Below is a small trained network, with its code and all its weights. Each question gives an input and a class and asks what happens when units are switched off, that is, made to give their printed mean instead of their output.

import numpy as np


def w(rows, s, z=0):
    codes = np.array(rows[::2]) - 128.0
    scale = np.full(codes.shape[1], s)
    scale[-1] = z or s
    return codes * scale


def norm(h):
    return h / np.sqrt((h * h).mean(-1, keepdims=True) + 1e-5)


def f(y):
    return y / 2 * (1 + np.tanh(0.7978845608 * (y + 0.044715 * y**3)))


def log_softmax(a):
    a = a - a.max(-1, keepdims=True)
    return a - np.log(np.exp(a).sum(-1, keepdims=True))


def net(x, mask):
    res = np.array(x, float).reshape(1, 4) / 4 @ E
    u = 0
    for l in range(2):
        y = f(norm(res) @ A[l][:, :-1].T + A[l][:, -1])
        res = res + np.where(mask[u : u + 15], y, B[l][:, -1]) @ B[l][:, :-1]
        u += 15
    return log_softmax(norm(res)[-1] @ U[:, :-1].T + U[:, -1])


A, B = {}, {}
E = w([
[166,157,140,35,163,83,101,79,249,168,53],'x0',
[197,67,125,108,117,165,85,88,193,42,199],'x1',
[200,199,142,116,124,64,92,110,62,141,181],'x2',
[167,180,139,232,213,156,104,114,125,30,34],'x3',
],0.0017)
A[0] = w([
[105,85,55,35,12,87,154,177,122,214,187,108],'0.n0',
[102,179,99,125,110,114,186,142,99,183,63,6],'0.n1',
[63,206,97,160,136,58,179,120,88,203,33,37],'0.n2',
[227,49,79,125,139,177,59,67,205,43,209,78],'0.n3',
[119,129,81,93,144,113,51,110,176,106,98,78],'0.n4',
[157,209,57,192,221,158,91,76,124,77,62,41],'0.n5',
[75,186,102,176,170,69,177,152,94,210,62,41],'0.n6',
[125,140,89,24,120,72,96,95,200,218,90,89],'0.n7',
[82,64,110,149,123,195,202,146,217,111,68,56],'0.n8',
[244,192,114,114,96,59,77,96,77,135,151,46],'0.n9',
[187,223,136,138,122,11,42,85,70,150,152,38],'0.n10',
[182,205,80,64,202,111,88,58,223,161,5,77],'0.n11',
[149,162,137,220,213,169,129,77,104,90,55,47],'0.n12',
[199,201,214,121,117,68,65,71,60,149,182,85],'0.n13',
[46,68,128,127,128,195,205,141,214,115,37,98],'0.n14',
],0.0024,0.0027)
B[0] = w([
[137,131,167,107,95,140,189,199,169,60,68,240],'0.n0',
[90,178,181,69,147,209,38,155,179,85,167,98],'0.n1',
[66,177,188,49,181,213,115,138,132,107,178,172],'0.n2',
[2,206,198,59,175,193,123,128,99,83,181,222],'0.n3',
[137,108,196,142,129,137,105,117,125,129,123,120],'0.n4',
[149,135,144,94,35,121,196,214,181,78,98,171],'0.n5',
[67,146,140,82,182,215,132,138,147,82,185,159],'0.n6',
[144,77,191,186,124,99,197,102,95,119,150,206],'0.n7',
[95,99,90,57,134,89,34,199,96,127,74,153],'0.n8',
[76,84,105,83,132,119,62,186,141,107,63,157],'0.n9',
[120,77,51,68,131,120,29,207,88,119,84,176],'0.n10',
[153,72,185,205,169,95,161,64,125,174,138,254],'0.n11',
[126,115,165,117,32,115,213,221,177,108,119,166],'0.n12',
[88,69,90,93,143,107,120,167,94,101,66,193],'0.n13',
[111,76,87,85,139,61,43,184,62,106,78,205],'0.n14',
],0.0035,0.0017)
A[1] = w([
[66,231,145,54,200,198,88,88,141,117,180,80],'1.n0',
[135,140,47,226,100,170,166,95,88,165,186,44],'1.n1',
[160,202,121,214,165,151,105,137,148,74,51,53],'1.n2',
[81,183,116,88,173,171,117,84,148,122,155,53],'1.n3',
[94,98,115,66,40,114,156,122,135,226,191,29],'1.n4',
[141,108,96,127,119,162,67,72,179,76,179,2],'1.n5',
[141,179,124,119,156,124,121,87,155,189,80,89],'1.n6',
[230,214,126,100,154,99,70,147,67,142,154,59],'1.n7',
[170,77,119,120,90,156,50,66,171,51,193,74],'1.n8',
[81,110,89,174,112,165,144,181,81,78,147,98],'1.n9',
[68,68,173,143,162,128,156,138,112,76,69,149],'1.n10',
[123,71,1,82,159,108,2,153,116,144,68,107],'1.n11',
[135,132,41,201,184,116,150,44,102,183,173,76],'1.n12',
[138,178,114,83,72,172,168,146,193,105,132,76],'1.n13',
[150,151,107,86,58,103,209,170,164,92,90,84],'1.n14',
],0.0044,0.0032)
B[1] = w([
[74,192,254,72,183,186,194,140,56,127,175,197],'1.n0',
[161,67,204,101,205,71,128,56,201,146,72,120],'1.n1',
[134,147,73,118,50,165,150,199,193,205,158,156],'1.n2',
[134,147,181,106,134,135,143,157,83,155,133,125],'1.n3',
[146,191,62,192,114,196,89,202,198,144,65,154],'1.n4',
[95,153,129,135,141,127,144,155,116,189,97,107],'1.n5',
[124,99,110,123,155,148,141,113,173,182,61,118],'1.n6',
[74,98,70,105,76,134,98,176,185,153,103,124],'1.n7',
[65,157,110,122,161,158,161,202,121,239,39,152],'1.n8',
[150,104,160,88,168,80,119,63,175,182,78,202],'1.n9',
[138,155,102,99,94,128,97,144,81,129,191,253],'1.n10',
[107,97,64,70,80,25,37,140,59,104,129,218],'1.n11',
[191,104,175,114,101,99,138,104,205,67,114,97],'1.n12',
[180,160,121,135,100,75,99,118,107,90,179,130],'1.n13',
[172,160,174,166,87,124,155,115,146,48,205,177],'1.n14',
],0.0052,0.0031)
U = w([
[222,219,108,205,10,181,214,239,235,87,165,162],'0',
[13,211,212,54,232,243,177,199,72,215,120,134],'1',
[80,50,20,61,92,46,18,197,82,147,62,147],'2',
[207,25,207,187,224,65,195,11,216,231,46,139],'3',
[159,122,205,123,145,73,139,64,34,33,229,195],'4',
[153,195,18,237,222,223,81,17,68,38,99,3],'5',
[133,193,2,238,224,222,107,14,64,21,88,3],'6',
],0.008,0.0073)

Each question gives the input, the list of numbers given to net, and the class t.
The units are the neurons (one row each of A and B). Each row of codes is followed by its name. A weight is (code - 128) times the scale printed after its matrix; where a second scale follows, it is the last column's (A, B and U).
mask holds one flag per neuron, layer by layer. A switched-off neuron (its flag False) gives its mean, the last column of its row in B, instead of its output. The means were averaged over made-up inputs and are rounded, as every weight is.
A unit's drop is (log p(t) with every unit on - log p(t) with that unit switched off) / (log p(t) with every unit on - log p(t) with every unit switched off).
The circuit of an input: a set's keep is (log p(t) with only the set's units on - log p(t) with every unit switched off) / (log p(t) with every unit on - log p(t) with every unit switched off). Starting from the 12 units with the biggest drops (on a tie, the unit counted first), units are removed one at a time, each time the one whose removal leaves the highest keep (on an exact tie, the one counted first), for as long as the keep stays at least 0.8.
circuit, biggest first: the units of the circuit, biggest drop first
most important unit: the unit with the biggest drop
top k neurons: the k neurons with the biggest drops, biggest first
k most important neurons of layer l: the k neurons of layer l with the biggest drops, biggest first
drop when u is switched off: that unit's drop, to one decimal
input [8,-5,-3,0], class 3: circuit, biggest first -> (0.n11)
input [3,2,8,7], class 2: 2 most important neurons of layer 0 -> (0.n10; 0.n9)
input [-8,8,8,-3], class 1: top 3 neurons -> (0.n3; 1.n8; 0.n14)
input [8,8,-5,5], class 1: top 2 neurons -> (0.n3; 1.n8)
input [-1,5,5,-4], class 1: top 3 neurons -> (0.n3; 0.n14; 0.n8)
input [-4,4,-4,4], class 0: 4 most important neurons of layer 0 -> (0.n10; 0.n12; 0.n11; 0.n2)
input [-6,-3,-4,6], class 0: top 3 neurons -> (1.n2; 0.n12; 0.n5)
input [3,7,8,0], class 2: top 4 neurons -> (0.n10; 0.n13; 0.n9; 1.n11)
input [-4,2,3,3], class 3: top 2 neurons -> (0.n0; 1.n9)
input [7,7,-7,-2], class 1: 4 most important neurons of layer 0 -> (0.n3; 0.n10; 0.n13; 0.n9)
input [1,8,0,7], class 1: top 4 neurons -> (0.n3; 0.n0; 1.n8; 1.n0)
input [-8,-5,8,-6], class 2: 2 most important neurons of layer 1 -> (1.n0; 1.n7)
input [-7,7,-7,-2], class 1: top 2 neurons -> (0.n3; 1.n8)
input [-7,0,7,8], class 0: top neuron -> (1.n2)
input [-5,0,-5,6], class 0: top 2 neurons -> (1.n2; 0.n12)
input [-7,2,-8,-2], class 2: top 3 neurons -> (0.n8; 0.n14; 1.n11)
input [-8,7,6,4], class 3: top 3 neurons -> (1.n1; 0.n2; 1.n9)
input [-3,4,5,1], class 2: top 4 neurons -> (0.n13; 1.n11; 0.n2; 0.n10)
input [-5,4,4,-4], class 3: 2 most important neurons of layer 1 -> (1.n1; 1.n11)
input [-4,-6,-8,-3], class 2: most important unit -> 0.n14
input [4,7,0,1], class 1: drop when 0.n3 is switched off -> 0.9
input [3,-3,1,5], class 0: drop when 1.n5 is switched off -> 0.0
input [3,7,-1,4], class 1: drop when 0.n3 is switched off -> 0.4
